Here is a tiny trained network, its code and every weight. The questions are about switching its units off for an input and a class, where a switched-off unit gives its printed mean instead of its output.

import numpy as np


def w(rows, s, z=0):
    codes = np.array(rows[::2]) - 128.0
    scale = np.full(codes.shape[1], s)
    scale[-1] = z or s
    return codes * scale


def f(y):
    return y / 2 * (1 + np.tanh(0.7978845608 * (y + 0.044715 * y**3)))


def log_softmax(a):
    a = a - a.max(-1, keepdims=True)
    return a - np.log(np.exp(a).sum(-1, keepdims=True))


def net(x, mask):
    res = np.array(x, float).reshape(1, 6) / 4 @ E
    y = f(res @ A[0][:, :-1].T + A[0][:, -1])
    res = res + np.where(mask, y, B[0][:, -1]) @ B[0][:, :-1]
    return log_softmax(res[-1] @ U[:, :-1].T + U[:, -1])


A, B = {}, {}
E = w([
[130,128,129,127,124,127,128],'x0',
[146,136,130,253,203,93,8],'x1',
[95,172,58,70,128,198,31],'x2',
[108,186,163,216,125,198,216],'x3',
[176,111,1,129,185,112,163],'x4',
[76,32,82,226,44,119,120],'x5',
],0.0082)
A[0] = w([
[104,184,195,125,119,131,125,184],'n1',
[132,115,153,154,192,130,110,110],'n2',
[126,114,116,52,62,126,180,13],'n3',
[119,176,153,180,118,184,181,223],'n4',
[212,207,205,72,213,122,128,83],'n5',
[168,67,181,137,161,84,171,155],'n6',
[202,122,59,108,159,98,158,179],'n7',
[154,164,168,122,109,10,199,86],'n8',
[91,143,99,100,50,129,181,55],'n9',
[145,161,121,93,151,164,142,88],'n10',
[141,102,61,139,148,85,130,254],'n11',
[140,173,111,90,124,180,116,205],'n12',
[124,145,136,101,112,105,166,50],'n13',
[153,78,182,75,100,76,78,166],'n14',
[85,64,125,133,107,72,116,169],'n15',
[84,100,219,115,130,167,94,122],'n16',
[76,70,78,174,66,164,119,81],'n17',
[153,137,144,205,124,98,58,172],'n18',
[75,108,220,106,103,107,86,203],'n19',
],0.012,0.0028)
B[0] = w([
[170,71,58,132,123,159,142,187],'n1',
[135,140,51,136,90,50,114,166],'n2',
[145,169,71,116,131,55,136,208],'n3',
[181,127,138,2,170,168,140,213],'n4',
[149,24,145,146,31,117,138,247],'n5',
[49,68,92,62,192,149,78,198],'n6',
[151,72,81,163,134,212,194,213],'n7',
[109,84,127,86,180,78,45,200],'n8',
[184,125,54,121,124,79,123,192],'n9',
[107,87,138,144,93,78,101,172],'n10',
[134,117,116,68,135,170,151,202],'n11',
[89,82,132,108,133,110,87,199],'n12',
[131,128,84,171,108,72,150,150],'n13',
[161,170,162,103,151,210,219,194],'n14',
[164,104,155,79,91,132,141,185],'n15',
[135,135,63,195,181,127,145,187],'n16',
[131,66,178,131,43,139,78,213],'n17',
[190,171,44,64,73,94,142,229],'n18',
[89,120,43,122,108,183,171,205],'n19',
],0.0085,0.011)
U = w([
[180,75,180,147,46,84,116,80],'0',
[199,192,69,135,115,1,120,87],'1',
[156,142,117,96,137,141,115,254],'2',
[224,159,165,73,148,180,146,157],'3',
[140,132,86,155,151,184,165,96],'4',
[47,113,87,97,158,93,18,145],'5',
[155,167,182,155,157,129,116,103],'6',
[74,245,204,151,171,88,139,68],'7',
],0.0098,0.0049)

Each question gives the input, the list of numbers given to net, and the class t.
The units are the neurons (one row each of A and B). Each row of codes is followed by its name. A weight is (code - 128) times the scale printed after its matrix; where a second scale follows, it is the last column's (A, B and U).
mask holds one flag per neuron, in row order. A switched-off neuron (its flag False) gives its mean, the last column of its row in B, instead of its output. The means were averaged over made-up inputs and are rounded, as every weight is.
A unit's drop is (log p(t) with every unit on - log p(t) with that unit switched off) / (log p(t) with every unit on - log p(t) with every unit switched off).
The circuit of an input: a set's keep is (log p(t) with only the set's units on - log p(t) with every unit switched off) / (log p(t) with every unit on - log p(t) with every unit switched off). Starting from the 12 units with the biggest drops (on a tie, the unit counted first), units are removed one at a time, each time the one whose removal leaves the highest keep (on an exact tie, the one counted first), for as long as the keep stays at least 0.8.
circuit, biggest first: the units of the circuit, biggest drop first
unit that matters most: the unit with the biggest drop
k most important neurons: the k neurons with the biggest drops, biggest first
drop when u is switched off: that unit's drop, to one decimal
input [1,-5,7,6,4,-3], class 5: circuit, biggest first => (n12)
input [3,-2,-8,3,-2,-3], class 5: circuit, biggest first => (n8 n6)
input [1,3,-7,4,-7,-4], class 4: 4 most important neurons => (n1 n19 n16 n12)
input [-2,-7,-8,-6,-2,-8], class 0: 2 most important neurons => (n5 n14)
input [-5,1,-8,4,-3,6], class 5: circuit, biggest first => (n6 n8)
input [-4,-6,-1,7,6,8], class 0: 2 most important neurons => (n17 n14)
input [4,-3,8,4,5,-4], class 5: 4 most important neurons => (n12 n10 n14 n18)
input [3,6,1,6,-8,2], class 4: 4 most important neurons => (n19 n16 n1 n3)
input [1,4,4,1,2,2], class 1: 2 most important neurons => (n6 n18)
input [-2,-8,7,-5,0,0], class 1: 3 most important neurons => (n3 n9 n6)
input [-4,6,0,0,-3,5], class 1: 2 most important neurons => (n18 n5)
input [8,-8,-2,4,-1,6], class 1: circuit, biggest first => (n3 n9)
input [6,8,-3,-8,-8,1], class 1: 2 most important neurons => (n18 n2)
input [-7,4,-8,-8,-1,-2], class 3: unit that matters most => n14
input [3,5,4,7,2,0], class 3: 3 most important neurons => (n4 n3 n9)
input [4,-6,0,8,-2,-8], class 0: 2 most important neurons => (n5 n10)
input [-5,-3,-6,-3,-2,-2], class 5: circuit, biggest first => (n8 n6)
input [-5,1,7,8,5,1], class 3: 2 most important neurons => (n4 n6)
input [2,-3,-3,0,-6,3], class 4: circuit, biggest first => (n19 n16)
input [-4,-3,0,-8,-6,1], class 3: circuit, biggest first => (n14)
input [2,-5,6,5,3,-6], class 0: circuit, biggest first => (n5 n10)
input [-7,8,1,-4,7,8], class 0: 2 most important neurons => (n17 n15)
input [-7,1,-6,-6,0,2], class 2: circuit, biggest first => (n14 n6)
input [-2,-1,-3,7,7,1], class 3: drop when n16 is switched off => 0.1
input [-4,4,-1,7,0,3], class 3: drop when n4 is switched off => 0.7
input [-1,1,-4,-6,-1,-3], class 3: drop when n14 is switched off => 1.8
